Each row has a name. Each question is about the rows just above it.

Columns, left to right: H N S D G Y V F X U
[ 49.9 -11.7  50.9  23.8 -15.8  33.7  -3.6 -10.5 -49.2   2.5]  <99>
[-24.3  -6.5  11.9 -13.9  35.6 -21.6  17.2  -5.8 -49.9  16.3]  <7>
[  2.1   7.4   8.2  22.7  19.9 -17.6  34.7   8.3 -89.8 -15.6]  <66>
[  9.2   0.0  68.4  36.8   6.2 -14.0 -36.8 -32.0  73.8 -13.7]  <38>
Which column holds [-15.8  35.6  19.9] top down? : G
Which column holds this, read top down? [ 33.7 -21.6] : Y
Which column holds [-49.9 -89.8] top down? : X
Which column holds this, read top down? [-21.6 -17.6 -14.0] : Y
Which column holds [2.1 9.2] top down? : H

Columns, left to right: W K Z T J P B M Q
[ 50.8  76.9 -26.4 -28.0 -43.2 -22.2  26.4  44.1  57.9] : <84>
[ 39.9  80.2 -32.6 -35.1 -48.9  10.1   5.7 -16.2  14.7] : <48>
[ 39.9  80.2 -32.6 -35.1 -48.9 -25.2  20.2  45.1  51.9] : <129>
Which column holds this, read top down? [ 10.1 -25.2] : P
[ 44.1 -16.2] is in which column, read top down? : M
Which column holds [14.7 51.9] top down? : Q

Columns, left to right: vokam Bul Figu git kurap Kisa Zoniz piga Lafi
[  7.4 -38.1 -19.5 -44.0 -35.6  -4.6   5.7  32.5   9.5] : <29>
[ 26.0  48.0 -36.1 -37.1  -6.6   4.9 -79.7  -2.6  37.0] : <92>
[  5.2 -38.1 -19.5 -44.0 -35.6  -4.6   5.7  32.5   9.5] : <97>
Which column holds this, read top down? [-79.7   5.7] : Zoniz
Which column holds [-4.6  4.9] top down? : Kisa
Which column holds this, read top down? [ 9.5 37.0] : Lafi

Columns, left to right: fid vufev des kizap felup Moti
[-61.5  -5.4 -20.5 -49.3 -92.7  35.6]  <135>
[-58.5 -26.6 -59.7 -57.4 -86.2  31.6]  <162>
[-61.2  -6.2 -23.3 -48.3 -92.6  35.2]  <138>
[-61.6  -7.1 -25.8 -48.4 -92.4  34.9]  <179>
[-61.4  -6.3 -22.8 -48.6 -92.3  35.9]  <77>
[-49.9 -10.6 -31.6 -50.0 -78.8  46.1]  <168>
[-60.9 -11.2 -39.7 -47.4 -88.4  34.5]  <150>
[-61.8  -6.2 -21.9 -49.1 -92.3  35.4]  <180>
[-53.7   8.1  13.9 -55.6 -81.1  47.1]  <109>
Which column holds this, read top down? [-23.3 -25.8 -22.8 -31.6 -39.7 -21.9  13.9] : des
Which column holds this, read top down? [-11.2  -6.2] : vufev
[-57.4 -48.3 -48.4 -48.6 -50.0 -47.4 -49.1] is in which column, read top down? : kizap
Which column holds this, read top down? [-59.7 -23.3 -25.8 -22.8 -31.6 -39.7 -21.9  13.9] : des

Columns, left to right: fizoz Gasok Ruf miroz nudi gelol Sib
[ 56.2 -46.6  49.3 -29.4  14.4  30.8  38.9] -> <32>
[ 56.2 -46.6  49.3 -29.4  26.8  25.8  43.0] -> <87>
[ 56.2 -46.6  49.3 -29.4  14.4  30.8 -15.3] -> <93>
[  5.9  29.5  28.6 -68.2 -55.0  39.8   9.7] -> <111>
[ 56.2 -46.6  49.3 -29.4  14.4  30.8  38.9] is in which row? : <32>
Whose row is [  5.9  29.5  28.6 -68.2 -55.0  39.8   9.7]? : <111>
Where do [ 56.2 -46.6  49.3 -29.4  26.8  25.8  43.0] appear? : <87>

Columns, left to right: C L R E
[-37.5 -53.5  38.3  17.2] : <133>
[-37.5   1.7  38.3  17.2] : <118>
[ 86.4   4.8  48.7 -69.6] : <18>
[ 38.5 -10.6  58.0 -76.9] : <67>
[-18.8 -32.8 -44.6  32.5] : <16>
[-64.0   1.0 -12.0  63.8] : <64>
Which column holds [ 38.3  38.3  48.7  58.0 -44.6] top down? : R
Which column holds [ 17.2  17.2 -69.6 -76.9  32.5] top down? : E
Which column holds this, read top down? [-37.5  86.4  38.5] : C

Columns, left to right: Sabi konut lerik virot
[ 6.1 54.5 37.1 59.8] : <91>
[-52.2 -14.9  43.8  56.0] : <209>
[  5.5  19.6 -18.4 -74.7] : <188>
[ 8.0 60.2 35.5 55.8] : <167>
[ 32.5 -12.2  67.2 -34.9] : <217>
[ 63.0 -43.9 -12.3  38.2] : <11>
[-48.2 -33.7  16.8  65.1] : <123>
[ 61.0 -61.6   2.5   0.9] : <98>
[-36.9  15.2  54.7 -32.1] : <36>
[ 54.3  44.5 -45.8 -18.5] : <161>
[  5.9 -39.9 -49.4 -57.6] : <4>
[-55.9 -35.4 -49.3 -32.7] : <212>
[-36.9  54.3   5.9 -55.9] is in which column, read top down? : Sabi
Which column holds this, read top down? [-12.3  16.8   2.5] : lerik
[ 59.8  56.0 -74.7] is in which column, read top down? : virot

Columns, left to right: meru gubep lufet vema gak gada ruvat Vaf
[-28.2 -10.1  11.8   7.1   1.9  -9.9 -23.3  18.8]  <22>
[ 23.1 -43.0 -81.2 -86.1  40.2 -57.8  39.4 -16.7]  <42>
[-46.3 -40.0 -17.4  -4.1  -4.2  13.2 -40.8  24.2]  <116>
[-33.7   6.4  -0.2  -3.3 -19.0  -2.3 -32.9  32.2]  <21>
[ 15.9  33.9  45.0  60.9 -23.7  64.0  24.2   5.3]  <25>
[ 33.0 -34.3 -68.6 -61.6  45.0 -38.0  36.4 -23.5]  <127>
[-33.1  29.4  55.2  61.4 -40.0  57.4 -26.2  20.2]  <119>
[  7.1 -86.1  -4.1  -3.3  60.9 -61.6] is in which column, read top down? : vema
[-33.7  15.9  33.0 -33.1] is in which column, read top down? : meru
Which column holds this, read top down? [  7.1 -86.1  -4.1  -3.3  60.9] : vema
Which column holds [-10.1 -43.0 -40.0] top down? : gubep
Which column holds [ 60.9 -61.6  61.4] top down? : vema

Columns, left to right: Vuz Gel Dipo Regus Zevat vudi
[ 14.9 -65.2   0.4 -26.5  45.9 -55.3] : <28>
[-29.4  54.6  23.6 -16.0 -43.5  31.3] : <74>
[ 29.5 -99.4  30.3   2.8  62.3 -95.4] : <37>
[  5.3  54.6  23.6 -16.0 -43.5  31.3] : <122>
Which column holds this, read top down? [23.6 30.3 23.6] : Dipo
Which column holds this, read top down? [ 31.3 -95.4  31.3] : vudi
Which column holds this, read top down? [-99.4  54.6] : Gel
[23.6 30.3] is in which column, read top down? : Dipo
[ 54.6 -99.4] is in which column, read top down? : Gel
Which column holds this, read top down? [ 31.3 -95.4] : vudi

Columns, left to right: Vud gabu muso Tem Kone Bafu Zukaz
[ 91.1 -12.1 -11.2 -59.2  77.0 -47.6  22.2]  <100>
[ 26.2  53.3  26.5 -29.1 -10.8  19.8 -24.7]  <52>
[-10.8  33.4   7.2   1.7 -26.0  20.8 -11.8]  <6>
[-70.4 -30.0  -2.2  54.4 -33.7  16.9  -5.0]  <171>
[ 82.7 -16.5  -9.3 -52.7  72.5 -46.7  21.2]  <104>
[-76.3  14.6   7.8  49.8 -64.6  40.9 -19.0]  <177>
[ 10.5 -35.2  -6.6  -1.8  25.9 -22.8  14.4]  <181>
[-87.1  -8.3   5.9  60.0 -64.2  33.9 -10.1]  <101>
[-35.5 -36.3  -6.2  32.1  -6.6  -5.6  11.7]  <108>
[-10.8 -26.0 -33.7  72.5] is in which column, read top down? : Kone
Which column holds [-29.1   1.7  54.4 -52.7  49.8  -1.8  60.0] top down? : Tem
Which column holds this, read top down? [ 54.4 -52.7] : Tem
[ 14.4 -10.1] is in which column, read top down? : Zukaz
Which column holds [-1.8 60.0] top down? : Tem

Columns, left to right: Nuva vefum luv Pigof sose dob tido
[ -4.0   2.8  48.9 -46.3 -37.2  14.9  24.2]  <130>
[-27.4 -80.3  25.6  27.0   4.1  -7.1  -9.6]  <51>
[22.4 -6.3 30.3  0.0 30.5 33.8 42.3]  <134>
[-55.0  12.4 -16.6  44.5 -36.2 -51.6 -67.9]  <105>
[ 22.4  -6.3  30.3 -22.6  -3.2  29.3  35.0]  <136>
[  1.7  37.6 -34.0 -25.9  13.3  -9.7 -14.8]  <94>
[ 42.9 -23.1   8.6   0.4  38.4  64.8  56.6]  <144>
[ -1.8  48.5  -2.1  -5.0 -19.6  -2.7  -8.9]  <8>
Which column holds this, read top down? [  2.8 -80.3  -6.3  12.4  -6.3  37.6] : vefum
[-7.1 33.8] is in which column, read top down? : dob
Which column holds [ 30.3 -16.6] top down? : luv
[-22.6 -25.9   0.4] is in which column, read top down? : Pigof
[ 27.0   0.0  44.5 -22.6 -25.9] is in which column, read top down? : Pigof
Which column holds [ 42.3 -67.9  35.0] top down? : tido
Which column holds this, read top down? [-37.2   4.1  30.5 -36.2  -3.2  13.3] : sose

Columns, left to right: Fem Rulud nosep babo vopa zel dor zipoz Ziz
[ 66.6 -32.0 -86.8 -27.6  92.0 -68.2  57.5 -58.8 -41.4]  <27>
[-26.8  71.6  43.1  47.9 -39.9  51.6 -20.5  22.9  -0.7]  <159>
[ 38.1   2.5 -50.5   6.2  58.1 -62.7  63.6 -56.3 -66.3]  <41>
[-34.7  -7.1  48.3  -5.8 -54.7  46.5 -53.3  49.8  52.6]  <5>
[ 15.8 -48.3 -19.3 -43.9  13.2   9.5 -28.3  18.0  49.5]  <107>
[ 28.2 -76.3 -38.6 -62.4  31.7 -14.0 -16.7   6.0  45.7]  <102>
Which column holds this, read top down? [-86.8  43.1 -50.5  48.3 -19.3] : nosep
Which column holds [-20.5  63.6 -53.3 -28.3 -16.7] top down? : dor
[ 58.1 -54.7  13.2] is in which column, read top down? : vopa
Which column holds [ -0.7 -66.3  52.6  49.5  45.7] top down? : Ziz

Columns, left to right: gim mov teg dofu
[-93.4 -94.1 -68.2 -23.5] -> <132>
[ 14.2  -0.2 -12.0  39.1] -> <110>
[ -4.8   8.1  17.7 -31.5] -> <24>
[ 11.6  28.0  36.0 -56.2] -> <31>
Which column holds [-12.0  17.7] top down? : teg
Which column holds [-94.1  -0.2   8.1] top down? : mov
Which column holds this, read top down? [17.7 36.0] : teg

Columns, left to right: Leka zag fefi kosu vum Nufu Pona notas kenu Gelag
[-53.4  -9.4  -9.1 -27.6  31.9  32.7 -24.4  -8.3  10.0 -39.8] = <85>
[ 15.8  39.4  45.7 -21.4  -7.6  26.7  28.7 -13.3 -68.0  68.1] = <184>
[ -9.5  29.9  50.5   1.0  -1.5  28.4 -45.5   2.4   1.2 -29.9] = <191>
[-27.0   3.0 -13.7   1.2  15.4   6.5 -11.4  -1.0  -2.1  17.1] = <195>
[-19.4 -29.0  40.9  -6.2  -7.2  14.8 -17.5 -22.9   2.3  16.0] = <59>
[ 16.1  -1.8  18.2 -15.0 -22.4  -8.5   7.8  93.7   2.6 -27.0] = <120>
[-25.2 -10.4 -10.9   0.3 -28.9  14.5  -1.3 -19.1  17.5   8.6] = <78>
[ 29.7 -17.3  21.7  13.1 -24.5 -18.7   9.1  -8.9  -2.2  33.3] = <47>
[  7.3  18.8  23.0 -13.0  -3.9  18.5  11.0  -6.4 -31.5  30.1] = <55>
[-47.2 -10.5  10.6 -19.3  20.5  26.1 -25.1 -20.2   3.0   2.7] = <183>
[-12.5 -72.6 -24.6  -1.5  -1.3 -21.5  40.2 -41.0  -9.4  90.3] = <56>
[ 19.3  27.6  30.5  11.3 -13.0   0.7 -21.3   7.5  -1.0   6.5] = <216>
Which column holds this, read top down? [-27.6 -21.4   1.0] : kosu
Which column holds [ 28.7 -45.5 -11.4 -17.5] top down? : Pona

Columns, left to right: zilob tonas mobif les fiki
[-17.4   5.4 -76.4  16.0 -21.5] : <86>
[  6.2 -23.4 -16.1  36.6  31.3] : <148>
[-21.7  -6.6 -17.9   0.1  40.1] : <112>
[ 28.9 -15.3  41.9 -34.0  -7.6] : <9>
[-35.1  -6.5   9.1  27.0  32.0] : <126>
[-17.9  41.9] is in which column, read top down? : mobif
Which column holds this, read top down? [  5.4 -23.4  -6.6 -15.3] : tonas
Which column holds this, read top down? [-7.6 32.0] : fiki
Which column holds [31.3 40.1 -7.6 32.0] top down? : fiki
Which column holds this, read top down? [-23.4  -6.6 -15.3] : tonas
[-17.4   6.2 -21.7] is in which column, read top down? : zilob
[-15.3  -6.5] is in which column, read top down? : tonas

